Each row is followed by its class.
[-222   88   29   40   -2    3   72  -21   30 -226  100  -11 -257 -119
  -28  -89 -210  -86  -35  151   -7  197 -167   50 -136   62  -29  301
  -72 -223  424 -152  131  114   92 -154] -> Q
[-323  290 -115   66 -127  159 -157  104  -83  -61   94   93    4   84
  138   47 -163  -67  -34  -68 -266  149  484  -37  336   28  -16   70
  115  -31  -12  144   96 -115  468    2] -> P
[ 139  -27   78  116  -29  117 -115   82  123  186   90  -62 -104  -75
   42 -150  -99  -73  -23 -222  102   79  -50 -242 -111  -92  126    6
    8  144  144 -117  295 -144 -203  -59] -> C
[-338 -115   60 -196  -83  -15   18 -136 -285  -12   21  188  328  142
  118   67  169   40   35 -154   -3  -25   51 -216  -34 -151 -495   86
  -90  140  148  134 -100   24   48  -29] -> W
[ 265 -446  -63  -99 -104  138   67  217  -88  140 -212  -46 -206   49
  146   -2 -195  -60  159  295   -9 -514  -92  105 -530 -640   33 -419
  -22  -77 -314 -193  379 -132   50 -119] -> W
[ 526  212  -64   38   36   17  125 -125  382  -40   57  172  203   63
  -55  -53  166  109   91 -508  -37  -82  216  344  263  219  401  175
  306  -53  199 -240  -39   49  -29   44] -> M
[-102  260   71   65 -100   -4  119    1 -166  -90  -92  111   83   86
 -132   33 -366   28  178  305 -155 -140  113  -55   72 -455 -201  298
 -131  184  308  168  232   82  279  -87] -> W
[-127   35  -18  -92 -256 -335  -55  -42  276  -97 -127 -271 -113 -160
   13   44 -207  -27  134  285 -160  -88 -196   29 -134  103   88  149
 -290  -45  -70 -253  351   31  -48 -138] -> M
[-212   94    0   75  -85  291 -136  154  138 -185  -84   20 -218  -18
  -30  -15  -73  -15 -275   28 -231  157  169 -265  122  153  119 -189
   53  -43 -345  174   78   23  157  114] -> G
[ 183  194   94   32  -20 -294 -182  -24  -94 -233   -1  231  314   59
   36   84  -41  -53  107 -275  -29   35  183  411  -87   18 -222 -238
  188  -37 -112 -182   17  140  280 -140] -> Y
[ 229   34  104  -30 -200  113   40 -156   31 -172 -184 -207 -130 -140
 -186  -18 -390  227   55  382  -89  114    8   71   66 -204   34   -9
  148  321 -205 -191   37  143  331   23] -> A
[ 265  185  -37  -74  -84  134   18 -161  172 -116  -21   71  -98  -45
   33 -231   49   71 -104 -350   50   34  130  199  142  107  237 -281
  239  114  -28 -178 -387  162  207  264] -> X
[-799  -49 -270  152    1  596 -125  140 -121   76   61  166 -224   29
   18   41 -542  -92  -78  236 -197   97  111 -341  -16   82 -246  222
  -29  103  467  246  192  -85  277 -197] -> Y
[ -60  -36   46  -27 -179   57  103  -21  291 -155  -10  -74 -470 -201
 -298  165  -63   45 -147   48  -72  -40   -2  181  292   19  120 -227
   33  -32  -43  -66  -75  363  203  219] -> A
[-205 -224  -34   69  123  134  -67    5 -253  -26 -132   25   12   67
  -60   12  -26   50   99   59  192 -307 -150 -120  -37 -346  -37 -221
   92   34  160  222    9  -31  191 -123] -> J
[ 145   12    1  -91   74    0  184 -177   52  -99   15  184  189   29
  166  -33   82  112   92 -331  205  -87  110   29  171  -85 -140  -82
  398  210  231   -2 -295  139    8   75] -> J
[  58  286  127  129 -287   92 -119 -259 -117  -30  -16 -106  254  -22
   90  -53 -173   -6 -189  -37 -129  237  144  122 -300 -104 -499   51
   68   74 -138   42  -55  289  596   97] -> Q
[ 447 -118   96   90  211  145   33 -124   38  172 -118   83 -132   11
  -65   65  169 -144   -2 -287  178 -145    5  -53  162 -251  287  -82
  227   10  116   67  -50  -16  -76  108] -> Q
[ 401  -10  235   94  178 -146  -70   -5   79  170  -23  -86 -104  -91
   35  148   14 -136    5  -37  141 -156  122   76  121 -154   10  -72
  144   16  133  -14   57  104   77    3] -> D
[  72 -131  -82   83   73  217  308  230  235   12   15 -162  255   46
   68   -3 -225  250  272  706 -245 -302  -22  185 -513 -110  207  463
  -60 -171  246 -183  296    9   19 -113] -> J
[ -60  -93   36  -10   60 -430   95  -35 -184  100   46  137   78  190
  -56  -29  191 -126  -52 -164  167  -95  -72   17 -107  -91  -50  100
  -61    8  280   36 -120  -57 -273  -35] -> A
[-244   29   96  170 -261  -14   -4  139  105  -68  -14 -189  445   58
  518  179  307   95  291 -150 -127  -88   70   94  -17   11  251 -146
   57 -243  119 -275  241    7   97  438] -> L
[ 272  134   35   59 -114   36   25 -290  140    6  -13 -134  102   69
   73 -209  113   93 -322  -56  186  234  -43   36 -187  -63  -41  166
  109  -43  -35  -51 -362  203   75  182] -> Y
[-117    9  -31    2 -380   43  205  314  459   58  190  127 -423  -41
 -246   62  -83  -96 -195  259 -507   41  292   10   10  131   59 -171
  -27   22 -225  106  243  131  150  208] -> G
[ -60  -14 -113 -169   87 -126  162   62  140  -46  127 -215  231   -1
  136  -52  124  122  -59  199  -69 -171    6  181 -338  150   37  236
  -15 -214  -46  -96 -106   91  -51 -115] -> X
[ -82  182 -146  -87 -322   20  -20 -187  117  -24  -32  181  290  106
  140   65 -179   64  -53   72 -123  -20   -2  223  155  182 -392 -153
  -98  204 -241  -34   81  196  361   54] -> L
[-235 -272    9   50 -219  126  110   22 -124  150 -182 -403   -7 -114
  432   72 -192  -11   65  321   82 -116 -174 -312 -103 -520 -167   47
 -193  -42  142  -59  306    7   17    4] -> D
[  -5  158  151  328   51  -78   58  143 -180  -48   16 -214  170   74
   94  196  123  179   16  492  -96  -67  108  151 -166 -261   96   67
   22 -242  128  131  -29  188  436  162] -> Y
[ -96  264  112  243   79 -160 -140  -77  -77 -167   81 -150  209  111
  124  251  100  -76  -68 -290  107  221  229   97  -86   59 -173  177
  150 -241  172   33  -18  215  135  -10] -> W
[ 133 -292  -32 -120  236  252 -102   63   82    6  151  265 -229 -110
  -48 -306  280 -156   33 -296  123  303 -217 -253  233  515   35   39
  -84  -89   14  -75 -131 -349 -509  -67] -> X
[ 506 -396   -5  -60  188 -185  228  176  262  -52   73 -206  260 -130
   48 -118  277  338  601  412  -34  -29  -62   69 -299  259  266  369
  122 -138    5 -475  171 -247 -476 -238] -> C
[ -87  -33   -3   74  -22   38   31  -71   57 -146  -49 -123  399  -36
  125  -26 -251   59   69  205   36   31 -146  269  -46  -90 -263  133
  -14 -222  -41 -180  107  163  250 -127] -> W
[  43  179  253  295 -160   23   33 -132 -210  138  -25 -157  -18  223
   -1  -19  211 -141 -170 -147  -28  242   25 -157  106 -102  286  217
  -17  -33  316   70  107    2  144  293] -> Q
[ -96  268  -89  237 -105  250  161   62 -260  171  -92 -173  346   34
  356 -150 -329  198   17  340  -40    7  152 -109 -390 -413   32  297
  233  -80  395  -98   71   -4  187   46] -> W
[ 490 -417   80  191   29  -53  124  152  -94 -132  212 -176  189   77
   -8  -14  380  116  100  185  128  215  -41  188 -549  -77 -147  348
  149 -299 -158 -267  113  -72 -225 -102] -> C
[  34  128  -62 -145  -24 -310   54  -30   77   40   51   98  157   10
  179   31  123 -169   31 -312  -87  -46  303  158 -206    3  -77   62
   60  -99  171 -160   31   -7  -34   74] -> L
[ 380  180 -226  -44  153  188 -196 -120  101  -88 -137   56  164   83
   89 -392 -398  100   30  -94  119  -16  -46  201 -297  241 -122   74
   51  -48  219 -274  -97 -170   23 -227] -> W
[-225   74  273  134 -116 -235  209   72  102  -83  185 -334  -52  -88
 -119  564   23  -16    9  291 -129  172  194  203  233 -301   41  154
  -21 -220  -82   19  182  367  181  255] -> W
[-544  322  130  136  227 -253 -322   45 -314  -25  116   82 -109  -25
 -164  288 -422 -422 -204 -144    4   -1   47   17  431   -5 -508   73
 -273 -123  566  350  324   42  366 -216] -> C
[-578  137  131  104  -48  -33   46  211 -205 -136  193   -6   57  144
  244  380   55   54   35  100 -186   -1  429  -44  152  -93 -146   62
  -34 -137   99  237   34  181  294  107] -> J
[-502  335 -197  239  -31  243  -48 -140  -98  -70 -113  169  235  193
   81   28 -484  -47 -121  183 -155 -136  188   32   -5 -175 -276  214
   77    2  146  285  361  134  658  -31] -> G
[ -81  -32 -169  -63  -65  -19   63 -318 -185  -46 -153  251   49   87
  411 -234   64   88  317 -364  185  -84 -157   12  -44 -136  390   14
  258  -52  307 -301 -148 -236   54  -65] -> M
[ -28 -350  -94   25   75  278  297  -55  188  185   -6 -249  408  -16
  322   30  168  296  235  -47   81  -65  -18 -149  -15    1  328  193
  292  -21  125 -203  -51   23 -261  -65] -> Q
[-318  430   51   86 -179  -16  -87   41  -78  190   89  453  136  -24
    0   99 -348 -138  -21 -197 -283  106  379  -54  383 -136  115    1
  233  237  331   48  129  -73  336  130] -> C
[-278   57  140  103 -255 -131   84  227  239  -53  324  -24   22  -25
   75  241 -138 -111  156   26 -356   69  383  289  157 -106 -316  -51
 -245  -77 -141   43  296  163  345  277] -> G
[ -54   82  218  115  -76 -157 -215   57  324 -169  164 -516   42 -144
  -36  310  159  -29  -15  -89  -56  344  140   72  154  398 -205   87
 -212 -372 -187  -41  171  290  -40  -66] -> A
[  37  -90   37 -101   24   47  110  254  194  -33 -104  155  369   71
   53  101  213  202  360  202 -295 -504  119  -21   62 -192  246  -82
  -51  -12 -103   82  202 -129  -20  150] -> A
[-113  186  -11  -20 -150   96   43   88  449 -127   99 -497  106 -110
   77   59  -18  139   55  394 -219  227   99  132 -179  209  184  142
 -248 -462 -212 -132   79  265    6   47] -> G
[-508 -209 -212  -16  -61  173   82  240  108   82   96  -23 -146   28
  -17  -93 -310  -44  208  381 -214   21   22  -98   -1  193 -145   64
 -365 -195   88   20  376 -111  -70 -323] -> P
[ 133 -117 -178 -151   -3   63  123  166  185  -70  123   71   54  107
  -55 -128  208   88   -3  153 -152   49   70  211 -301  152  318 -148
   83 -178 -316  -86 -100  -98  -18  -67] -> D
[   8  100   -7  314   57  201   54  -12 -106  104  171  100   32  137
   46 -155  -13 -167 -200  -83   60  282   56   45 -169   34  -96  255
  127 -251  400   55   30   10  114   60] -> G
[  38  269  -21 -170 -228    6  121  -53   39   16  -92   84  479  -33
   42   84  135  231   93 -201 -150 -113  405  102  204 -236  137 -380
  346  325 -135   30 -457  211  187  452] -> L
[-334  192  196  302   52  -48  -82   79 -323   96  104  218  218   -8
 -136  153  -68 -178  -68  126  -57  123 -102 -172  240 -179 -268  132
   53  -61  441  347  305  -90  236   83] -> X
[-319  109 -228   -8   76  -18 -230    5   74  -63  158  225   75  -22
  255   32  -76  -93  -41 -558  -44  124  113  -70  -54  369  -70   39
  218 -121  133  -61  193 -202   32 -348] -> G
[-430   92  -48  380  141   57  -31  102  -62   -4  227 -160  183  164
  124  -54  101  -68 -139  221  120  188  -98  -31 -354 -105  108  217
  134 -417  180  284  147  -45  292 -101] -> L
[  50   51   81 -125    8 -214 -175 -124   53 -269  -21   66   82  -81
 -468  288  183  -40 -231  -94   14  248   27  -40  140  249 -176   98
  183  119 -173  106 -200  198 -119  -72] -> J
[-706   -1   99  118    3 -126 -180  219   45   71  216   41 -282  -29
 -480  129 -384 -269 -283  356 -150    0  -94 -218  -43 -135 -400   57
 -466  271   78  478  352  107  187 -136] -> Y
[ 206  261  118  257  150   54   31  146  213  -57  208   87  -42  -86
 -124  -70  -83  -25 -109  235  -29  292  118   61   15  159   18  226
  379 -188  175   34  252  -24   95   63] -> D
[-293  -52 -275 -172   61   59  132  -60  -54  161  -25  333  194  124
  400 -184 -402   39  324 -109  -22 -154   64 -210 -134   -5 -386  249
 -131  112  537  -72   99 -293 -210 -300] -> W
[ 204  -32  -27   85  167 -201  107  168   66  208  314  108  -84   67
 -221  -80  101 -238 -165    1  -27  258  203  -54  -16   27    5  458
  -71  -21  -84  115  252 -208 -252 -259] -> L
[-509  111  154  154 -137  -82 -186  -28 -330  -84  108 -416    0 -114
   50  253 -267  -65 -161  257  271  366   78 -246  105 -340 -573  112
 -108   80  358  174    8  330  192  -92] -> D
[ 147  285   65  266  192  245 -298  118  -19 -104  -19   97 -105   19
   49   71 -256 -108  -12   44  235  -81   97  -19  251 -180 -139 -357
  241   79  -44  325   57   68  278   66] -> J
[-266  -19  -84 -308    2 -266 -212  -83   51 -377 -152   89  -31   72
 -167  -51  -40  -25  102   26  165 -261  -58   -3  129   86 -189  -88
 -217   49 -326  121 -147  231  -48 -496] -> J
[ 512   20  -46  159  170 -139  214   25  358 -104  139   65  150  190
  102 -115  206  106   74  152   15   -2   89  401 -322   92  259   88
  205 -186   38 -183    9  -37   81  168] -> A
[-387  164  192  312  201 -138 -409   34 -427  -48  300  224  271  203
   22  244 -116 -373 -205 -456  123  137   84  101  -40   21 -789   90
  -99  -46  367  354  196   27  340 -171] -> Q
[ -16   26  109 -217  172 -436  -18  -15 -124  -12   95  126  334 -117
   -6    6  192  -53  194  174   68   61 -129   11 -160   95 -383   94
  -29 -134   98   47 -135  -63 -216 -173] -> L
[ 139 -353   76   -8 -125   -4  136   99  183  -94  124 -269  -98  -89
 -255  110   89  -18   51  110  -80  184   -3  -18  -20   63 -194   83
  -60   24    5 -105  254  121 -118 -135] -> Q
[-112 -190   56  -17  463 -152   31   -4   -3 -156    3  -70   88  222
    9  -39  301   20  304   24  234 -119 -343 -103   70  436  240  437
 -151 -303  469    3   45 -221 -502 -301] -> L
[-419  -20 -132  140   28  145 -149  300 -141   98  199  270   -5   53
 -119 -163  -68 -205  -20 -181 -184  276  147 -191  204  301  -71  -12
   -9 -171   40  183  329 -385  -22 -192] -> J
[-106  132 -212  -47  258  308    4  -63  113  111  -15  287  250   23
  -80  -19 -385  -69 -166 -241 -166 -202  244   39  -14   45  -13  286
  225  209  320   52  144  -87  127  -90] -> M
[ 561   78  126   55  -68 -165   20  -13  270  -73    9 -434  232  -43
  382   43  312  250  -40   82  129  116  112  -31 -530 -158  -32   50
   75 -214 -286 -184   -9  124 -191  123] -> A
[  41  102  344  210   -7  -63  -63  222  166 -242   80  -56 -159   50
 -297  133  147 -171  124  183 -190   46   37   60  270   31    7  -56
 -313  -19   32  187  247  104  135  337] -> P
[-137  122  -51  105  230   68   31    9  381  -19   22   93   44 -109
  163  149 -104  -84  -41 -177  -63 -217   63   22 -106  -26  165  214
  122 -167  219    5  235   46   15  117] -> Q
[-141  151   28  -84  257  184 -165  -20  157 -192  -86   53  117   15
   58   47  -26  -15   -1 -231   52 -444  -21  132   22  104   -4 -244
  135   54   -8  248 -342  176  195  181] -> J
[ 375  -98   97   55  269 -115  106   95  153   -4  396  168 -135    5
 -149  -95  509 -115  -64 -263   45  400  -17   33 -214  403  -10  378
  -28 -397   33 -110  216 -234 -523   32] -> Q
[  69 -128  -80  178 -158  194  126  228  -20  267  -53   24 -270   64
 -125   81  -40  -33  -99  136 -346 -158  207  -89 -105 -148  352  112
   86   59   -2  -33  400 -157  109   77] -> Y
[ -95 -107   69  128  151   23  -84  252 -167  -72  -15   45   67   71
   81  269    4  -37  119  283   68 -270    4   45  209 -204  -63 -338
   26   64  -38  229  -16   85  188  -19] -> A
[ 113 -142  -36 -210  286  -76   -9  -19   10 -184    7   74  459   -3
  271  -46  101   53  223   42  210 -273 -334  274 -321  154 -176  -54
   33 -129  292 -287  -64   36 -154 -172] -> Q
[ -89  -47   66   25  -24   28 -220  184 -168  -23   -4  -40 -270  -65
  158  233 -244 -139  -35  282   10   48   67 -121   72  -80 -243 -170
  -92   47 -143   32  248  -13  107 -168] -> D
[ -39    6   79  -47  251 -194   41  167 -137  -11  174  210   91  126
  -45  186   65 -239  -49   92   78 -173   44  -65  197 -384 -324  -17
  -93   17   26  481   84  -53   -2  -98] -> Q
[ 899  -40  187   17  125 -137  202   41  266 -126   -9 -150  -93   89
 -303   72  337   11  135  183   61 -102  -20  307    3 -171  329  -80
   38   28 -250  -39   56   86  -97  184] -> L
[-469  180  136  151  114 -103 -272  -23 -129  101  109 -177  -19   12
  109    1  -14 -205 -190 -217   70  177  -40 -335    1   85  102  411
 -227 -201  387   92  273  -80  -19 -278] -> Q
[-442  180  -31   13  -24  -82 -171    1   -5  -74  -29 -107   26  -40
   13  134 -278 -116 -110  181 -168    0  -44  -28  -55  181  -52  284
 -250 -132  205    0  232   82  150 -266] -> M
[-139  533   11  267 -309 -150    2 -199  -48 -119   87   -8  239  163
   77  139 -399   85   27    2  -53   94  352  413  115 -253 -148  123
   86  103  142  -58  174  346  629   92] -> M
